Below are the code and all the weights of a small trained network. Each question names an input and a class and asks about switching units off, where a switched-off unit gives its printed mean instead of its output.

import numpy as np


def w(rows, s, z=0):
    codes = np.array(rows[::2]) - 128.0
    scale = np.full(codes.shape[1], s)
    scale[-1] = z or s
    return codes * scale


def norm(h):
    return h / np.sqrt((h * h).mean(-1, keepdims=True) + 1e-5)


def f(y):
    return np.maximum(y, 0)


def log_softmax(a):
    a = a - a.max(-1, keepdims=True)
    return a - np.log(np.exp(a).sum(-1, keepdims=True))


def net(x, mask):
    res = np.array(x, float).reshape(1, 3) / 4 @ E
    u = 0
    for l in range(4):
        y = f(norm(res) @ A[l][:, :-1].T + A[l][:, -1])
        res = res + np.where(mask[u : u + 5], y, B[l][:, -1]) @ B[l][:, :-1]
        u += 5
    return log_softmax(norm(res)[-1] @ U[:, :-1].T + U[:, -1])


A, B = {}, {}
E = w([
[25,129,6],'x0',
[7,158,204],'x1',
[163,226,133],'x2',
],0.0015)
A[0] = w([
[154,77,60,206],'L0N1',
[177,132,198,211],'L0N2',
[99,6,84,2],'L0N3',
[175,114,137,144],'L0N4',
[86,134,4,31],'L0N5',
],0.0026,0.0028)
B[0] = w([
[71,99,114,252],'L0N1',
[93,165,32,249],'L0N2',
[3,51,160,139],'L0N3',
[155,128,111,167],'L0N4',
[57,209,109,155],'L0N5',
],0.0034,0.0019)
A[1] = w([
[245,120,210,50],'L1N1',
[75,17,123,86],'L1N2',
[225,137,253,183],'L1N3',
[67,96,76,141],'L1N4',
[202,117,222,5],'L1N5',
],0.0039,0.0024)
B[1] = w([
[28,198,73,163],'L1N1',
[210,139,174,213],'L1N2',
[63,101,27,210],'L1N3',
[200,157,132,252],'L1N4',
[81,251,2,141],'L1N5',
],0.0042,0.0022)
A[2] = w([
[116,2,165,54],'L2N1',
[206,177,127,122],'L2N2',
[99,133,197,122],'L2N3',
[188,82,192,51],'L2N4',
[184,66,202,4],'L2N5',
],0.0058,0.003)
B[2] = w([
[185,2,60,254],'L2N1',
[98,141,239,247],'L2N2',
[68,75,172,226],'L2N3',
[156,38,89,192],'L2N4',
[165,38,86,187],'L2N5',
],0.0056,0.0011)
A[3] = w([
[159,253,168,72],'L3N1',
[251,156,93,21],'L3N2',
[80,171,198,54],'L3N3',
[235,143,123,5],'L3N4',
[210,147,65,37],'L3N5',
],0.0061,0.003)
B[3] = w([
[215,1,73,251],'L3N1',
[24,86,208,182],'L3N2',
[156,95,167,210],'L3N3',
[16,176,165,152],'L3N4',
[55,154,237,193],'L3N5',
],0.0062,0.0018)
U = w([
[191,20,89,243],'0',
[16,92,213,225],'1',
[40,211,31,236],'2',
[232,76,217,45],'3',
[212,255,198,3],'4',
[247,237,201,3],'5',
],0.0075,0.006)

Each question gives the input, the list of numbers given to net, and the class t.
The units are the neurons (one row each of A and B). Each row of codes is followed by its name. A weight is (code - 128) times the scale printed after its matrix; where a second scale follows, it is the last column's (A, B and U).
mask holds one flag per neuron, layer by layer. A switched-off neuron (its flag False) gives its mean, the last column of its row in B, instead of its output. The means were averaged over made-up inputs and are rounded, as every weight is.
A unit's drop is (log p(t) with every unit on - log p(t) with that unit switched off) / (log p(t) with every unit on - log p(t) with every unit switched off).
The circuit of an input: a set's keep is (log p(t) with only the set's units on - log p(t) with every unit switched off) / (log p(t) with every unit on - log p(t) with every unit switched off). Starting from the 12 units with the biggest drops (on a tie, the unit counted first), units are removed one at a time, each time the one whose removal leaves the highest keep (on an exact tie, the one counted first), for as long as the keep stays at least 0.8.
units of the circuit, in order: the units of the circuit, biggest drop first
most important unit: the unit with the biggest drop
k most important neurons: the k neurons with the biggest drops, biggest first
k most important neurons of layer l: the k neurons of layer l with the biggest drops, biggest first
drop of u: that unit's drop, to one decimal
input [-6,5,4], class 2: most important unit	L1N3
input [5,-3,3], class 2: units of the circuit, in order	L2N1, L3N1
input [6,-6,-1], class 1: 2 most important neurons of layer 3	L3N5, L3N2
input [-7,6,-5], class 2: 2 most important neurons	L1N3, L0N1
input [-4,3,7], class 0: 2 most important neurons	L3N1, L0N2
input [-6,-6,2], class 1: 2 most important neurons	L0N2, L1N3
input [3,2,6], class 0: units of the circuit, in order	L3N1, L1N3
input [1,2,0], class 3: 3 most important neurons	L1N3, L1N4, L0N2
input [-7,3,8], class 0: 3 most important neurons	L3N1, L0N2, L2N1
input [4,3,4], class 0: 4 most important neurons	L1N3, L2N1, L3N1, L0N2
input [5,2,7], class 0: 2 most important neurons	L3N1, L1N3
input [-3,3,4], class 0: 2 most important neurons	L0N2, L3N1
input [5,-7,-6], class 1: 3 most important neurons of layer 1	L1N4, L1N2, L1N3
input [-8,3,5], class 2: 2 most important neurons	L1N3, L1N1
input [-8,-7,-6], class 2: 2 most important neurons	L1N1, L1N3
input [-7,-7,4], class 1: 4 most important neurons	L3N2, L1N3, L3N5, L0N2
input [1,-8,-6], class 1: most important neuron of layer 2	L2N3
input [-2,6,6], class 0: 3 most important neurons of layer 3	L3N1, L3N5, L3N2
input [-8,-4,-7], class 2: drop of L1N3	0.5
input [-2,4,5], class 0: most important neuron of layer 3	L3N1
input [1,5,6], class 0: drop of L3N1	0.7
input [-7,2,6], class 2: drop of L1N3	0.9
input [-8,3,1], class 2: drop of L1N1	0.0
